Below are the code and all the weights of a small trained network. Each question names an input and a class and asks about switching units off, where a switched-off unit gives its printed mean instead of its output.

import numpy as np


def w(rows, s, z=0):
    codes = np.array(rows[::2]) - 128.0
    scale = np.full(codes.shape[1], s)
    scale[-1] = z or s
    return codes * scale


def f(y):
    return y / 2 * (1 + np.tanh(0.7978845608 * (y + 0.044715 * y**3)))


def log_softmax(a):
    a = a - a.max(-1, keepdims=True)
    return a - np.log(np.exp(a).sum(-1, keepdims=True))


def net(x, mask):
    res = np.array(x, float).reshape(1, 6) / 4 @ E
    y = f(res @ A[0][:, :-1].T + A[0][:, -1])
    res = res + np.where(mask, y, B[0][:, -1]) @ B[0][:, :-1]
    return log_softmax(res[-1] @ U[:, :-1].T + U[:, -1])


A, B = {}, {}
E = w([
[2,186,170,93],'x0',
[57,46,58,202],'x1',
[127,127,129,127],'x2',
[124,138,29,41],'x3',
[130,129,129,129],'x4',
[136,235,65,208],'x5',
],0.0084)
A[0] = w([
[151,84,168,56,120],'n1',
[140,175,105,170,85],'n2',
[12,169,149,110,1],'n3',
[94,131,107,101,113],'n4',
[127,208,106,164,58],'n5',
[89,81,112,181,89],'n6',
[188,87,81,147,94],'n7',
[120,86,157,109,85],'n8',
[175,165,161,113,91],'n9',
[185,112,117,145,44],'n10',
[128,69,159,96,74],'n11',
[171,52,171,89,121],'n12',
[133,89,144,108,93],'n13',
[162,164,155,93,41],'n14',
[254,168,166,92,122],'n15',
[153,184,163,95,97],'n16',
[126,216,121,181,97],'n17',
[126,38,50,203,102],'n18',
[163,135,43,69,89],'n19',
[125,80,168,113,63],'n20',
[132,163,114,171,63],'n21',
[178,113,118,145,67],'n22',
[123,87,151,107,87],'n23',
[128,129,129,128,139],'n24',
[154,168,160,98,87],'n25',
[171,169,143,112,85],'n26',
[165,150,154,99,23],'n27',
[64,90,181,72,122],'n28',
[114,144,229,215,69],'n29',
[140,167,113,158,80],'n30',
[214,168,142,85,143],'n31',
[240,76,95,124,64],'n32',
[81,98,88,164,38],'n33',
[194,97,145,185,79],'n34',
[174,196,88,200,86],'n35',
[87,153,43,34,92],'n36',
],0.012,0.0094)
B[0] = w([
[136,126,83,152,200],'n1',
[133,103,86,82,158],'n2',
[158,247,157,35,163],'n3',
[130,141,181,125,141],'n4',
[143,130,74,105,169],'n5',
[87,109,154,99,180],'n6',
[116,192,157,92,185],'n7',
[145,116,98,110,146],'n8',
[92,86,135,113,160],'n9',
[129,163,153,53,135],'n10',
[140,112,77,102,163],'n11',
[140,137,67,138,217],'n12',
[137,129,102,121,143],'n13',
[87,113,151,87,140],'n14',
[66,108,134,148,237],'n15',
[65,95,133,130,172],'n16',
[149,107,67,96,197],'n17',
[56,103,155,123,254],'n18',
[181,73,191,163,187],'n19',
[163,94,90,90,146],'n20',
[135,103,105,59,138],'n21',
[135,166,151,70,137],'n22',
[142,110,86,103,144],'n23',
[126,131,127,135,134],'n24',
[93,108,130,115,155],'n25',
[90,113,122,110,151],'n26',
[100,97,162,28,129],'n27',
[136,174,80,132,195],'n28',
[222,70,187,135,198],'n29',
[129,111,94,86,141],'n30',
[88,112,134,154,216],'n31',
[137,246,167,71,205],'n32',
[82,78,146,52,149],'n33',
[166,161,142,110,177],'n34',
[138,114,81,115,204],'n35',
[198,65,185,169,208],'n36',
],0.011,0.0088)
U = w([
[119,207,125,89,128],'0',
[32,90,118,118,85],'1',
[146,118,7,122,88],'2',
[200,75,165,143,80],'3',
[105,141,99,156,253],'4',
],0.015,0.018)

Each question gives the input, the list of numbers given to net, and the class t.
The units are the neurons (one row each of A and B). Each row of codes is followed by its name. A weight is (code - 128) times the scale printed after its matrix; where a second scale follows, it is the last column's (A, B and U).
mask holds one flag per neuron, in row order. A switched-off neuron (its flag False) gives its mean, the last column of its row in B, instead of its output. The means were averaged over made-up inputs and are rounded, as every weight is.
A unit's drop is (log p(t) with every unit on - log p(t) with that unit switched off) / (log p(t) with every unit on - log p(t) with every unit switched off).
The circuit of an input: a set's keep is (log p(t) with only the set's units on - log p(t) with every unit switched off) / (log p(t) with every unit on - log p(t) with every unit switched off). Starting from the 12 units with the biggest drops (on a tie, the unit counted first), units are removed one at a time, each time the one whose removal leaves the highest keep (on an exact tie, the one counted first), for as long as the keep stays at least 0.8.
units of the circuit, in order: the units of the circuit, biggest drop first
k most important neurons: the k neurons with the biggest drops, biggest first
drop when u is switched off: that unit's drop, to one decimal
input [-6,3,2,7,-5,5], class 3: units of the circuit, in order	(n19)
input [-6,-7,2,-5,-1,0], class 1: 3 most important neurons	(n15 n31 n9)
input [-6,-6,4,8,-6,6], class 3: 3 most important neurons	(n19 n36 n18)
input [-8,8,-4,3,-2,8], class 0: units of the circuit, in order	(n32 n7)
input [7,3,4,-7,2,-4], class 0: 3 most important neurons	(n3 n28 n36)
input [7,-3,-1,-4,4,8], class 2: units of the circuit, in order	(n17 n5)
input [-3,4,2,6,-6,3], class 3: units of the circuit, in order	(n19 n36)
input [7,-8,3,6,2,3], class 1: units of the circuit, in order	(n16 n32)
input [1,-8,5,3,2,8], class 1: 3 most important neurons	(n15 n16 n31)
input [6,-7,-1,-4,6,-8], class 2: 2 most important neurons	(n28 n1)
input [-7,-8,4,3,6,2], class 1: 2 most important neurons	(n15 n31)
input [5,-8,4,-7,8,8], class 1: units of the circuit, in order	(n16 n9)
input [6,-3,-1,-3,2,-6], class 0: 2 most important neurons	(n3 n17)
input [0,-4,-4,7,0,6], class 3: 2 most important neurons	(n36 n19)
input [-6,-7,3,-6,4,-5], class 1: units of the circuit, in order	(n15)
input [-7,-7,1,1,7,0], class 0: 2 most important neurons	(n32 n18)
input [3,-7,1,7,-6,-7], class 1: 2 most important neurons	(n16 n15)
input [7,1,3,-8,2,0], class 3: 2 most important neurons	(n29 n32)
input [7,-5,-8,3,2,-8], class 2: 2 most important neurons	(n1 n32)
input [8,8,2,-1,5,5], class 0: units of the circuit, in order	(n3)
input [-8,7,-2,7,8,-3], class 0: 2 most important neurons	(n32 n7)
input [-2,7,-3,-8,7,1], class 3: drop when n29 is switched off	2.3
input [5,-4,0,-6,1,-3], class 3: drop when n29 is switched off	1.9
input [-7,-1,1,-6,-4,7], class 0: drop when n1 is switched off	0.1
